Below is a small trained network, with its code and all its weights. Each question gives an input and a class and asks what happens when units are switched off, that is, made to give their printed mean instead of their output.

import numpy as np


def w(rows, s, z=0):
    codes = np.array(rows[::2]) - 128.0
    scale = np.full(codes.shape[1], s)
    scale[-1] = z or s
    return codes * scale


def f(y):
    return y / 2 * (1 + np.tanh(0.7978845608 * (y + 0.044715 * y**3)))


def log_softmax(a):
    a = a - a.max(-1, keepdims=True)
    return a - np.log(np.exp(a).sum(-1, keepdims=True))


def net(x, mask):
    res = np.array(x, float).reshape(1, 7) / 4 @ E
    y = f(res @ A[0][:, :-1].T + A[0][:, -1])
    res = res + np.where(mask, y, B[0][:, -1]) @ B[0][:, :-1]
    return log_softmax(res[-1] @ U[:, :-1].T + U[:, -1])


A, B = {}, {}
E = w([
[119,128,100,234],'x0',
[159,221,178,117],'x1',
[65,63,175,64],'x2',
[90,149,119,191],'x3',
[76,201,32,197],'x4',
[61,170,254,155],'x5',
[147,73,116,135],'x6',
],0.006)
A[0] = w([
[124,90,184,171,99],'N0',
[89,112,110,128,120],'N1',
[6,141,97,125,103],'N2',
[93,95,109,96,74],'N3',
[157,69,216,124,76],'N4',
[132,248,136,172,77],'N5',
[167,117,74,85,87],'N6',
[152,105,175,138,56],'N7',
[147,86,193,137,104],'N8',
[200,107,71,102,126],'N9',
[110,47,184,189,107],'N10',
[126,223,202,64,175],'N11',
[8,151,138,158,172],'N12',
[109,127,22,178,239],'N13',
[180,179,88,182,253],'N14',
[123,222,153,175,124],'N15',
[231,151,119,28,152],'N16',
[177,158,136,114,155],'N17',
[42,119,128,124,147],'N18',
],0.011,0.0035)
B[0] = w([
[141,100,99,64,143],'N0',
[122,103,122,136,133],'N1',
[43,79,98,168,161],'N2',
[162,121,131,99,134],'N3',
[91,49,155,45,177],'N4',
[160,235,57,55,209],'N5',
[187,136,117,171,167],'N6',
[144,103,110,92,130],'N7',
[96,70,124,86,155],'N8',
[188,137,135,216,191],'N9',
[172,74,101,70,159],'N10',
[45,165,210,123,232],'N11',
[53,138,60,127,194],'N12',
[36,114,97,247,255],'N13',
[83,250,101,183,233],'N14',
[146,214,67,51,203],'N15',
[177,190,200,208,231],'N16',
[114,172,135,138,155],'N17',
[66,93,119,137,152],'N18',
],0.015,0.0072)
U = w([
[212,167,161,131,96],'0',
[90,247,59,36,92],'1',
[87,163,224,36,68],'2',
[54,122,46,97,65],'3',
[99,172,82,143,178],'4',
[131,31,84,2,124],'5',
[52,189,111,97,253],'6',
],0.0087,0.0048)

Each question gives the input, the list of numbers given to net, and the class t.
The units are the neurons (one row each of A and B). Each row of codes is followed by its name. A weight is (code - 128) times the scale printed after its matrix; where a second scale follows, it is the last column's (A, B and U).
mask holds one flag per neuron, in row order. A switched-off neuron (its flag False) gives its mean, the last column of its row in B, instead of its output. The means were averaged over made-up inputs and are rounded, as every weight is.
A unit's drop is (log p(t) with every unit on - log p(t) with that unit switched off) / (log p(t) with every unit on - log p(t) with every unit switched off).
The circuit of an input: a set's keep is (log p(t) with only the set's units on - log p(t) with every unit switched off) / (log p(t) with every unit on - log p(t) with every unit switched off). Starting from the 12 units with the biggest drops (on a tie, the unit counted first), units are removed one at a time, each time the one whose removal leaves the highest keep (on an exact tie, the one counted first), for as long as the keep stays at least 0.8.
units of the circuit, in order: the units of the circuit, biggest drop first
most important unit: the unit with the biggest drop
k most important neurons: the k neurons with the biggest drops, biggest first
drop when u is switched off: that unit's drop, to one decimal
input [-6,3,6,3,-5,-5,3], class 0: most important unit -> N16
input [4,-6,-3,7,3,-2,0], class 3: units of the circuit, in order -> (N16 N13)
input [2,5,0,-2,2,-8,5], class 0: units of the circuit, in order -> (N9 N12)
input [7,-7,5,0,-3,-2,-8], class 5: units of the circuit, in order -> (N14 N10 N16)
input [0,-1,5,-5,2,-1,-8], class 2: units of the circuit, in order -> (N13 N14)
input [-7,-3,-5,3,-7,-1,-5], class 0: units of the circuit, in order -> (N16 N12)
input [-7,2,8,-5,5,7,-8], class 2: 2 most important neurons -> (N11 N13)
input [3,1,-2,6,8,8,2], class 1: 2 most important neurons -> (N5 N15)
input [2,2,-4,-8,-2,8,-5], class 2: 4 most important neurons -> (N11 N14 N13 N4)
input [-4,-2,1,-1,7,0,-4], class 3: 2 most important neurons -> (N16 N2)
input [3,2,3,4,3,-2,6], class 3: 3 most important neurons -> (N16 N11 N9)
input [-4,1,8,3,8,2,2], class 3: drop when N6 is switched off -> 0.0
input [-8,6,-7,2,-5,2,0], class 2: drop when N11 is switched off -> 0.4
input [4,8,4,-8,-7,6,4], class 2: most important unit -> N11
input [-8,6,-6,-3,-6,4,-7], class 2: drop when N11 is switched off -> 0.1
